Here is a tiny trained network, its code and every weight. The questions are about switching its units off for an input and a target symbol, where a switched-off unit gives its printed mean instead of its output.

import numpy as np


def w(rows, s, z=0):
    codes = np.array(rows[::2]) - 128.0
    scale = np.full(codes.shape[1], s)
    scale[-1] = z or s
    return codes * scale


def f(y):
    return y / 2 * (1 + np.tanh(0.7978845608 * (y + 0.044715 * y**3)))


def softmax(a):
    e = np.exp(a - a.max(-1, keepdims=True))
    return e / e.sum(-1, keepdims=True)


def log_softmax(a):
    a = a - a.max(-1, keepdims=True)
    return a - np.log(np.exp(a).sum(-1, keepdims=True))


def net(x, mask):
    ids = ['αβδεζηθμξστφψω'.index(c) for c in x.split()]
    T = len(ids)
    res = E[ids] + P[:T]
    u = 0
    for l in range(2):
        r = res
        for j in range(2):
            rows = slice(2 * j, 2 * j + 2)
            q, k, v = (r @ M[l][rows].T for M in (Q, K, V))
            z = softmax(np.where(np.tri(T) > 0, q @ k.T / 2**0.5, -1e9)) @ v
            o = O[l][rows]
            res = res + np.where(mask[u + j], z, o[:, -1]) @ o[:, :-1]
        u += 2
        y = f(res @ A[l][:, :-1].T + A[l][:, -1])
        res = res + np.where(mask[u : u + 4], y, B[l][:, -1]) @ B[l][:, :-1]
        u += 4
    return log_softmax(res[-1] @ U[:, :-1].T + U[:, -1])


Q, K, V, O, A, B = {}, {}, {}, {}, {}, {}
E = w([
[159,90,187,83,158,223,135,236,80,132],'α',
[153,108,220,117,172,139,212,106,136,103],'β',
[125,184,59,90,107,181,117,196,123,183],'δ',
[65,210,213,105,55,196,108,102,127,183],'ε',
[16,219,171,79,116,82,117,66,150,81],'ζ',
[51,95,196,65,111,114,75,136,162,78],'η',
[115,190,147,122,228,42,154,6,177,63],'θ',
[123,96,167,120,202,89,136,161,190,122],'μ',
[110,97,180,68,93,148,142,94,63,72],'ξ',
[140,244,132,106,165,222,124,126,134,189],'σ',
[143,68,129,82,125,114,154,182,116,97],'τ',
[138,228,161,162,148,85,147,156,171,156],'φ',
[156,117,108,77,115,211,77,170,47,140],'ψ',
[126,183,108,114,187,178,124,201,192,181],'ω',
],0.016)
P = w([
[95,75,133,213,107,170,102,168,179,104],'0',
[205,164,145,102,97,131,89,102,178,158],'1',
[154,144,132,84,151,140,157,181,103,6],'2',
[79,97,202,169,187,142,86,73,152,125],'3',
[180,146,142,73,108,76,109,95,131,201],'4',
[143,163,123,76,144,145,197,183,105,8],'5',
[88,112,190,153,214,203,113,23,143,149],'6',
[148,133,131,36,114,56,143,90,105,234],'7',
[126,177,109,63,118,128,221,191,113,14],'8',
],0.016)
Q[0] = w([
[80,77,78,177,114,135,95,100,101,143],'L0H0',
[125,98,112,157,138,129,116,112,151,158],'L0H0',
[128,150,162,48,105,168,134,172,179,82],'L0H1',
[172,145,172,4,138,114,98,126,138,98],'L0H1',
],0.014)
K[0] = w([
[116,118,109,181,91,180,78,133,149,35],'L0H0',
[143,129,90,212,162,151,144,134,161,82],'L0H0',
[121,94,141,48,104,94,153,127,126,255],'L0H1',
[90,77,96,10,188,140,177,84,116,199],'L0H1',
],0.0095)
V[0] = w([
[184,95,120,254,240,181,135,84,104,155],'L0H0',
[101,135,139,168,72,112,169,43,200,253],'L0H0',
[149,120,201,101,16,212,85,15,19,115],'L0H1',
[75,86,196,74,207,165,16,102,131,172],'L0H1',
],0.0066)
O[0] = w([
[106,143,146,106,16,37,127,172,246,116,60],'L0H0',
[170,76,112,95,106,81,47,66,104,89,254],'L0H0',
[126,153,169,158,61,102,149,138,98,178,114],'L0H1',
[59,26,121,98,97,147,201,175,156,174,232],'L0H1',
],0.011,0.0061)
A[0] = w([
[252,136,116,116,173,101,152,140,140,190,79],'L0N0',
[80,124,134,127,137,109,172,144,127,85,169],'L0N1',
[136,202,53,115,144,82,122,124,163,185,252],'L0N2',
[112,94,103,146,136,155,162,161,135,138,89],'L0N3',
],0.012,0.0032)
B[0] = w([
[124,104,194,57,97,116,53,197,53,21,253],'L0N0',
[181,201,79,148,150,206,86,196,120,201,228],'L0N1',
[109,131,100,148,236,248,63,96,150,201,222],'L0N2',
[109,151,202,134,135,41,91,90,156,132,185],'L0N3',
],0.011,0.0063)
Q[1] = w([
[70,48,136,213,84,132,238,152,182,206],'L1H0',
[154,80,173,156,98,90,191,108,148,39],'L1H0',
[87,97,175,168,98,113,65,43,181,73],'L1H1',
[230,141,118,3,157,207,206,221,87,89],'L1H1',
],0.0058)
K[1] = w([
[129,164,99,249,93,136,131,142,191,139],'L1H0',
[173,103,150,155,130,121,94,171,110,67],'L1H0',
[160,139,144,160,106,159,127,155,139,82],'L1H1',
[178,124,141,10,153,77,141,121,97,187],'L1H1',
],0.012)
V[1] = w([
[98,93,65,177,123,108,133,218,140,59],'L1H0',
[13,183,96,206,170,117,96,96,87,184],'L1H0',
[59,124,234,141,222,55,198,9,184,87],'L1H1',
[63,2,113,167,118,167,100,204,160,50],'L1H1',
],0.0064)
O[1] = w([
[97,97,122,124,124,177,110,113,70,91,1],'L1H0',
[121,109,182,160,138,170,154,168,137,60,83],'L1H0',
[204,129,234,121,136,193,103,148,137,150,22],'L1H1',
[109,121,148,83,213,250,193,127,147,115,212],'L1H1',
],0.011,0.0083)
A[1] = w([
[46,167,115,150,154,126,220,186,107,71,2],'L1N0',
[209,180,85,151,106,163,200,184,165,102,206],'L1N1',
[171,131,231,55,68,181,58,67,253,154,36],'L1N2',
[131,65,70,116,33,62,145,76,123,25,224],'L1N3',
],0.0064,0.0048)
B[1] = w([
[214,1,98,108,142,51,87,71,79,174,170],'L1N0',
[97,82,184,173,60,145,129,142,181,102,197],'L1N1',
[180,83,66,186,124,44,166,125,96,111,254],'L1N2',
[77,195,172,141,53,172,127,7,98,92,198],'L1N3',
],0.011,0.0084)
U = w([
[69,43,175,165,104,165,107,104,157,135,255],'α',
[162,147,112,82,88,133,96,112,175,199,120],'β',
[122,97,139,160,182,82,120,56,109,132,55],'δ',
[137,117,180,154,104,154,69,70,107,142,86],'ε',
[164,119,175,145,154,126,32,125,71,113,87],'ζ',
[101,182,196,153,203,119,176,106,96,145,162],'η',
[205,90,155,88,65,114,99,111,152,88,102],'θ',
[133,139,138,56,111,196,137,120,159,136,85],'μ',
[106,175,138,113,147,51,190,214,73,92,148],'ξ',
[70,116,112,101,76,83,173,127,158,98,113],'σ',
[125,156,77,182,184,131,152,139,34,143,76],'τ',
[125,184,151,77,139,115,180,149,98,2,131],'φ',
[159,71,95,165,107,121,129,108,82,187,49],'ψ',
[157,56,91,59,97,123,160,117,148,108,43],'ω',
],0.0077,0.0088)

Each question gives the input, a string of symbols that net reads in full, and the target symbol t.
The units are the heads (2 rows each of Q, K, V and O) and the neurons (one row each of A and B). Each row of codes is followed by its name. A weight is (code - 128) times the scale printed after its matrix; where a second scale follows, it is the last column's (O, A, B and U).
mask holds one flag per unit, layer by layer, with each layer's heads first. A switched-off unit (its flag False) gives its mean, the last column of its rows in O or B, instead of its output. The means were averaged over made-up inputs and are rounded, as every weight is.
A unit's drop is (log p(t) with every unit on - log p(t) with that unit switched off) / (log p(t) with every unit on - log p(t) with every unit switched off).
The circuit of an input: a set's keep is (log p(t) with only the set's units on - log p(t) with every unit switched off) / (log p(t) with every unit on - log p(t) with every unit switched off). Starting from all 12 units, units are removed one at a time, each time the one whose removal leaves the highest keep (on an exact tie, the one counted first), for as long as the keep stays at least 0.8.
units of the circuit, in order: the units of the circuit, biggest drop first
most important unit: the unit with the biggest drop
top k neurons: the k neurons with the biggest drops, biggest first
k most important neurons of layer l: the k neurons of layer l with the biggest drops, biggest first
heads that matter: for each layer, one digit per head in row order, 1 if its drop is at least 0.15 and else 0, layers parted by /
input φ φ μ θ, target α: heads that matter -> 11 / 10
input ζ ω η ω σ θ δ ξ, target ε: units of the circuit, in order -> L1H1; L1N3; L0H1
input φ ε α μ φ ψ μ τ, target φ: 2 most important neurons of layer 1 -> L1N3; L1N0
input α β θ δ μ τ, target μ: top 3 neurons -> L0N1; L0N0; L1N2
input μ σ ζ, target σ: most important unit -> L1H1
input μ φ φ φ μ μ ξ α, target ξ: heads that matter -> 10 / 00
input τ β θ, target β: top 2 neurons -> L0N0; L0N1
input ξ σ σ φ φ, target ζ: heads that matter -> 00 / 00
input σ η σ η σ μ, target σ: heads that matter -> 10 / 01
input ψ τ φ ζ δ θ, target δ: heads that matter -> 00 / 01
input μ θ θ, target θ: 3 most important neurons of layer 0 -> L0N2; L0N0; L0N1
input ω ζ α ζ θ σ, target θ: heads that matter -> 00 / 01
input σ φ θ σ η φ, target η: top 2 neurons -> L0N3; L0N1
input τ β β, target β: most important unit -> L1H0
input φ β ξ φ ε μ, target ε: heads that matter -> 10 / 01
input φ φ θ ψ σ σ, target σ: units of the circuit, in order -> L1H1; L0N2; L1N3
input σ φ η σ ξ ψ, target ξ: units of the circuit, in order -> L0H1; L1H1
input δ μ ψ ξ ε σ, target ε: units of the circuit, in order -> L1H1; L1N3; L0H0; L0H1
input σ σ φ ξ φ φ σ ψ σ, target ψ: units of the circuit, in order -> L1N0; L1H1; L0H1
input θ φ θ φ ε, target ψ: most important unit -> L1N2
input δ δ η ψ ε, target ψ: heads that matter -> 11 / 00
input α ω θ θ δ μ, target δ: heads that matter -> 10 / 01
input α ω α φ δ σ, target δ: units of the circuit, in order -> L1N0; L1H1; L0N0; L1N3
input θ μ φ φ ξ ξ η ψ, target σ: heads that matter -> 01 / 01
input β ψ θ, target ψ: top 3 neurons -> L1N0; L0N1; L0N0
input φ ξ φ μ ω δ, target ω: units of the circuit, in order -> L0N0; L1H1; L1N0; L0H1
input β ψ ξ, target ψ: units of the circuit, in order -> L1N0; L0H0; L1H1
